Below are the code and all the weights of a small trained network. Each question names an input and a class and asks about switching units off, where a switched-off unit gives its printed mean instead of its output.

import numpy as np


def w(rows, s, z=0):
    codes = np.array(rows[::2]) - 128.0
    scale = np.full(codes.shape[1], s)
    scale[-1] = z or s
    return codes * scale


def f(y):
    return np.maximum(y, 0)


def log_softmax(a):
    a = a - a.max(-1, keepdims=True)
    return a - np.log(np.exp(a).sum(-1, keepdims=True))


def net(x, mask):
    res = np.array(x, float).reshape(1, 4) / 4 @ E
    y = f(res @ A[0][:, :-1].T + A[0][:, -1])
    res = res + np.where(mask, y, B[0][:, -1]) @ B[0][:, :-1]
    return log_softmax(res[-1] @ U[:, :-1].T + U[:, -1])


A, B = {}, {}
E = w([
[255,160,182,202,180,8],'x0',
[113,2,144,27,129,62],'x1',
[133,122,119,150,78,107],'x2',
[76,149,28,172,194,58],'x3',
],0.0084)
A[0] = w([
[141,74,122,97,172,79,109],'n1',
[141,174,229,150,83,186,156],'n2',
[109,53,202,47,92,173,177],'n3',
[187,166,197,91,112,129,109],'n4',
[154,46,69,77,128,31,57],'n5',
[165,65,191,160,158,100,1],'n6',
[130,76,135,87,146,172,99],'n7',
[149,202,110,128,212,111,154],'n8',
[1,163,71,137,104,169,20],'n9',
],0.0099,0.0028)
B[0] = w([
[132,142,86,48,125,169,184],'n1',
[104,148,82,78,105,182,204],'n2',
[132,10,158,172,75,102,245],'n3',
[116,172,58,89,157,190,189],'n4',
[124,144,100,92,142,148,209],'n5',
[124,136,138,64,86,176,179],'n6',
[159,133,181,160,128,114,176],'n7',
[185,105,168,176,146,104,194],'n8',
[127,154,96,98,171,139,207],'n9',
],0.011)
U = w([
[59,106,118,43,156,206,9],'0',
[149,206,82,66,202,152,164],'1',
[165,13,242,255,152,48,184],'2',
],0.008,0.0011)

Each question gives the input, the list of numbers given to net, and the class t.
The units are the neurons (one row each of A and B). Each row of codes is followed by its name. A weight is (code - 128) times the scale printed after its matrix; where a second scale follows, it is the last column's (A, B and U).
mask holds one flag per neuron, in row order. A switched-off neuron (its flag False) gives its mean, the last column of its row in B, instead of its output. The means were averaged over made-up inputs and are rounded, as every weight is.
A unit's drop is (log p(t) with every unit on - log p(t) with that unit switched off) / (log p(t) with every unit on - log p(t) with every unit switched off).
The circuit of an input: a set's keep is (log p(t) with only the set's units on - log p(t) with every unit switched off) / (log p(t) with every unit on - log p(t) with every unit switched off). Starting from all 9 units, units are removed one at a time, each time the one whose removal leaves the highest keep (on an exact tie, the one counted first), for as long as the keep stays at least 0.8.
units of the circuit, in order: the units of the circuit, biggest drop first
unit that matters most: the unit with the biggest drop
k most important neurons: the k neurons with the biggest drops, biggest first
drop of u: that unit's drop, to one decimal
input [0,3,-2,-3], class 2: units of the circuit, in order	(n3; n9)
input [7,-3,-4,-8], class 1: units of the circuit, in order	(n3)
input [-8,4,7,0], class 2: units of the circuit, in order	(n3; n2)
input [1,-6,3,3], class 2: 2 most important neurons	(n4; n8)
input [-4,-2,5,5], class 1: units of the circuit, in order	(n3; n9)
input [1,-8,-1,2], class 2: 2 most important neurons	(n8; n4)
input [-7,-6,-2,5], class 1: units of the circuit, in order	(n9; n3)
input [8,4,-7,-4], class 0: 2 most important neurons	(n6; n9)
input [4,8,0,-8], class 0: 3 most important neurons	(n4; n6; n1)
input [8,-7,7,-1], class 1: 2 most important neurons	(n3; n4)
input [7,5,-2,4], class 1: drop of n3	0.2
input [-6,-4,1,7], class 1: drop of n9	0.3
input [2,-4,-4,6], class 2: drop of n8	0.3
input [-5,6,-4,-2], class 2: unit that matters most	n3
